A =
[[71, 83, 44, 38, 78, 2, 35, 69, 58, 63],
 [35, 32, 90, 89, 76, 61, 18, 66, 22, 42]]
Rows and columns are counted from 1.
row 1 col 1 -> 71
row 1 col 3 -> 44
row 2 col 5 -> 76
row 1 col 4 -> 38
row 2 col 2 -> 32
row 2 col 10 -> 42
row 2 col 7 -> 18
row 2 col 4 -> 89

data =
 1.332   0.212  -0.991  -0.671  -0.370
-0.964  -0.279   0.211   0.104   0.218
 2.140  -0.360  -1.014  -0.665  -0.452
-0.991  -0.271  -0.972   1.937  -0.436
-0.719  -0.378  -0.928   2.072  -0.347
-0.725   0.291  -1.042   0.994  -0.164
-0.582  -0.388  -1.098   2.041  -0.418
-1.049  -0.416   0.847  -0.653  -0.292
-1.729  -0.411   1.676  -0.664  -0.513
-1.460  -0.425   1.662  -0.659  -0.345
Rows and columns are counted from 1.
(1, 1) -> 1.332
(2, 2) -> -0.279
(10, 1) -> -1.460
(3, 2) -> -0.360
(10, 2) -> -0.425
(1, 5) -> -0.370
(9, 2) -> -0.411
(4, 3) -> -0.972
(9, 5) -> -0.513
(6, 4) -> 0.994
(9, 1) -> -1.729
(4, 5) -> -0.436
(5, 4) -> 2.072
(7, 4) -> 2.041
(7, 3) -> -1.098
(6, 5) -> -0.164
(8, 4) -> -0.653
(2, 3) -> 0.211
(1, 3) -> -0.991
(4, 4) -> 1.937
(7, 2) -> -0.388
(8, 1) -> -1.049
(10, 5) -> -0.345
(3, 1) -> 2.140
(4, 2) -> -0.271
(5, 5) -> -0.347

arr =
[[5 4 4 4 4 4 3]
 [4 7 6 3 1 5 3]
 [4 4 3 4 6 2 3]
 [4 2 3 5 6 4 5]
 [4 4 5 5 4 6 5]]
Indices start at 1.
row 1 col 1 = 5
row 3 col 2 = 4
row 5 col 2 = 4
row 2 col 3 = 6
row 2 col 2 = 7
row 3 col 1 = 4
row 5 col 1 = 4
row 5 col 4 = 5
row 2 col 4 = 3
row 4 col 7 = 5

a =
-1.006	-0.472	-0.420	1.114	-0.165	-0.051	1.305	0.822	0.586	-0.197	1.112	0.740	-0.188	0.682	0.791	-0.156
-0.566	-0.689	-0.468	0.938	-0.028	-0.525	0.799	1.262	0.720	-0.683	0.704	0.994	-0.163	0.905	0.825	-0.162
-1.005	-0.501	-0.629	1.296	-0.336	-0.446	1.563	1.018	0.606	-0.187	1.086	0.826	-0.660	0.714	0.630	-0.152
-0.405	-2.173	-1.236	0.919	0.058	-0.039	0.584	0.792	0.666	-0.488	0.601	0.745	-0.339	1.204	0.582	-0.242
Indices start at 1.
(1, 1)	-1.006
(2, 5)	-0.028
(2, 9)	0.720
(2, 1)	-0.566
(3, 3)	-0.629
(3, 15)	0.630
(4, 7)	0.584
(2, 11)	0.704
(3, 7)	1.563
(1, 14)	0.682
(4, 3)	-1.236
(1, 11)	1.112
(2, 16)	-0.162
(1, 16)	-0.156
(4, 8)	0.792
(2, 8)	1.262
(3, 5)	-0.336
(1, 9)	0.586
(2, 7)	0.799
(1, 5)	-0.165
(3, 13)	-0.660
(3, 4)	1.296
(2, 12)	0.994
(4, 11)	0.601
(1, 12)	0.740
(4, 9)	0.666
(1, 4)	1.114
(1, 8)	0.822
(2, 15)	0.825
(4, 14)	1.204

B = ((23.6, -6.7, -1.2, -16.6, 11.5, -9.3, -22.0, 18.5, 0.4, 11.7, 1.6, -25.7, -11.4), (10.1, 22.5, -8.7, -22.6, 41.8, 13.6, -1.3, -15.7, -27.5, -2.2, 38.4, 12.0, 1.9), (1.7, 45.3, -4.3, -38.8, 22.1, -13.0, -30.2, -29.3, -10.0, -10.9, 2.4, -30.2, 45.9), (-7.1, -4.9, 14.4, 20.2, -6.6, 10.5, 23.1, -5.5, 6.5, -9.8, 13.6, 22.6, 2.5), (-29.8, 22.0, -21.9, 20.1, 19.2, 10.7, 4.7, 0.7, 7.2, -14.1, -2.5, 7.0, 30.9), (-6.2, -19.7, -9.0, -3.3, 22.9, 33.9, -47.8, -25.1, 20.7, -55.1, -31.1, 16.9, -4.4), (7.6, -25.1, 4.9, -12.6, -17.8, -17.8, 2.3, -15.2, 14.3, 5.9, -5.9, -8.5, 11.7))
Indices start at 1.
row 1 col 1: 23.6
row 4 col 10: -9.8
row 7 col 7: 2.3
row 7 col 9: 14.3
row 4 col 12: 22.6
row 5 col 5: 19.2
row 1 col 3: -1.2
row 2 col 10: -2.2
row 4 col 9: 6.5
row 1 col 6: -9.3
row 7 col 3: 4.9
row 3 col 9: -10.0
row 6 col 7: -47.8
row 7 col 2: -25.1
row 6 col 1: -6.2
row 1 col 7: -22.0
row 1 col 4: -16.6
row 6 col 12: 16.9
row 1 col 9: 0.4
row 6 col 9: 20.7
row 3 col 11: 2.4
row 5 col 8: 0.7
row 1 col 8: 18.5
row 3 col 4: -38.8
row 2 col 13: 1.9
row 7 col 10: 5.9
row 3 col 6: -13.0
row 2 col 8: -15.7
row 3 col 5: 22.1
row 1 col 13: -11.4
row 1 col 11: 1.6
row 2 col 1: 10.1
row 5 col 11: -2.5

M =
[[ -0.8  -2.8   2.0  -8.4  -7.4  -4.6]
 [ 13.2  -4.6  -0.7  10.0 -15.2  13.3]
 [ -0.8   9.1  -5.4  -5.7  -3.6 -11.4]
 [ 12.6   5.2  -3.2   4.4  -3.6  -2.8]
 [  9.0  10.6 -16.9   7.5  -1.5   4.9]
 [  0.7 -10.4 -15.4  -0.6  -2.4  -7.4]
 [  0.6 -11.3  -9.6   7.1   8.9  -3.1]
 [ -4.3  12.8  -1.9  -9.3  -5.5 -12.7]
 [  1.4 -11.8  -1.5   6.5  -4.2   0.1]
 [ 16.4  -1.5  -5.1  -4.9  16.4  10.2]
 [  6.3  -5.5 -24.3   2.5   3.9 -10.2]
 [ 12.0  14.5 -14.6  -9.7   3.1  -6.9]
 [  7.8  -1.5  -3.0   6.2   3.1 -23.2]
 [ 12.4 -12.3   2.0   2.6  -7.5 -14.3]]
Rows and columns are counted from 1.
(1, 1)	-0.8
(7, 5)	8.9
(12, 5)	3.1
(8, 2)	12.8
(10, 5)	16.4
(9, 4)	6.5
(6, 5)	-2.4
(9, 2)	-11.8
(13, 2)	-1.5
(12, 1)	12.0
(12, 4)	-9.7
(5, 4)	7.5
(10, 6)	10.2
(14, 3)	2.0
(4, 4)	4.4
(11, 4)	2.5
(5, 6)	4.9
(5, 5)	-1.5
(3, 6)	-11.4
(14, 6)	-14.3
(8, 6)	-12.7
(7, 3)	-9.6
(4, 6)	-2.8
(7, 2)	-11.3
(9, 3)	-1.5
(11, 5)	3.9
(2, 6)	13.3
(8, 5)	-5.5
(9, 5)	-4.2
(6, 1)	0.7
(4, 2)	5.2
(11, 2)	-5.5

grid =
[[-16.3 -23.6  21.5 -33.3  14.0  11.0  -1.9 -24.9  42.0  -3.2 -51.7  -6.6
  -19.5  27.6   1.4]
 [  4.6 -26.6 -27.4  -1.7 -13.2  15.0  44.8  33.9  -2.4  25.6  56.4 -11.8
   -7.1   9.7 -11.2]
 [ 32.1  17.7 -35.4  36.4 -23.0   2.9  -0.4  25.6 -22.0  10.2  57.6  -3.3
   12.9 -21.6  17.0]
 [ 12.7 -16.0 -32.3   9.2 -17.1  12.2  37.6  35.4  -9.7  23.8  62.6 -10.2
   -1.3   1.3  -5.0]
 [  1.9   9.0  21.3  -9.0  10.0   2.0 -39.4 -36.9  32.7 -17.8 -61.8  -0.1
   -5.8   7.3  23.6]
 [ 29.0  11.0 -36.3  31.5 -22.8   4.2   8.7  29.3 -21.1  14.1  62.2  -4.7
   10.4 -17.6  12.4]
 [ -8.2 -39.6 -15.6 -19.4  -5.3  17.8  49.4  24.4  12.8  24.7  33.9 -14.1
  -16.4  22.7 -17.3]
 [ 21.6  -2.6 -36.1  21.7 -20.5   8.5  24.0  34.1 -17.0  19.8  65.9  -7.8
    4.9  -9.4   3.2]
 [ -7.5 -39.0 -16.2 -18.7  -6.1  18.2  49.3  25.8  11.5  24.6  36.1 -14.0
  -15.0  22.0 -17.1]
 [-20.3 -37.7  13.7 -38.2  11.1  15.7  21.5  -9.6  39.6   7.3 -30.2 -11.2
  -22.9  34.2  -9.5]
 [-11.7 -42.3 -10.1 -25.3  -1.9  19.0  48.6  20.4  18.0  22.9  24.3 -14.3
  -18.6  27.0 -18.2]
 [-19.9 -35.8  15.2 -37.6  11.5  15.1  17.8 -12.7  40.0   5.4 -34.1 -10.7
  -22.7  33.5  -8.1]
 [  4.7 -25.9 -27.2  -1.6 -13.5  14.4  44.5  33.9  -2.2  25.4  56.0 -12.4
   -7.4   9.9 -10.9]
 [ 15.2 -12.4 -34.0  12.8 -18.6  10.7  34.0  35.0 -11.9  23.3  64.4  -9.6
   -0.1  -2.6  -3.3]]
Rows and columns are counted from 1.
(1, 1) -> -16.3
(13, 7) -> 44.5
(14, 15) -> -3.3
(10, 8) -> -9.6
(11, 9) -> 18.0
(12, 4) -> -37.6
(3, 11) -> 57.6
(3, 3) -> -35.4
(5, 3) -> 21.3
(3, 5) -> -23.0
(10, 6) -> 15.7
(5, 9) -> 32.7
(14, 10) -> 23.3
(13, 9) -> -2.2
(1, 6) -> 11.0
(4, 1) -> 12.7
(7, 1) -> -8.2
(12, 1) -> -19.9
(13, 12) -> -12.4
(12, 12) -> -10.7
(3, 12) -> -3.3
(9, 5) -> -6.1
(9, 15) -> -17.1
(6, 10) -> 14.1
(3, 15) -> 17.0
(3, 2) -> 17.7
(11, 14) -> 27.0
(4, 14) -> 1.3
(9, 13) -> -15.0
(3, 13) -> 12.9
(11, 3) -> -10.1
(13, 13) -> -7.4
(14, 7) -> 34.0
(14, 14) -> -2.6
(4, 11) -> 62.6
(14, 11) -> 64.4
(13, 5) -> -13.5
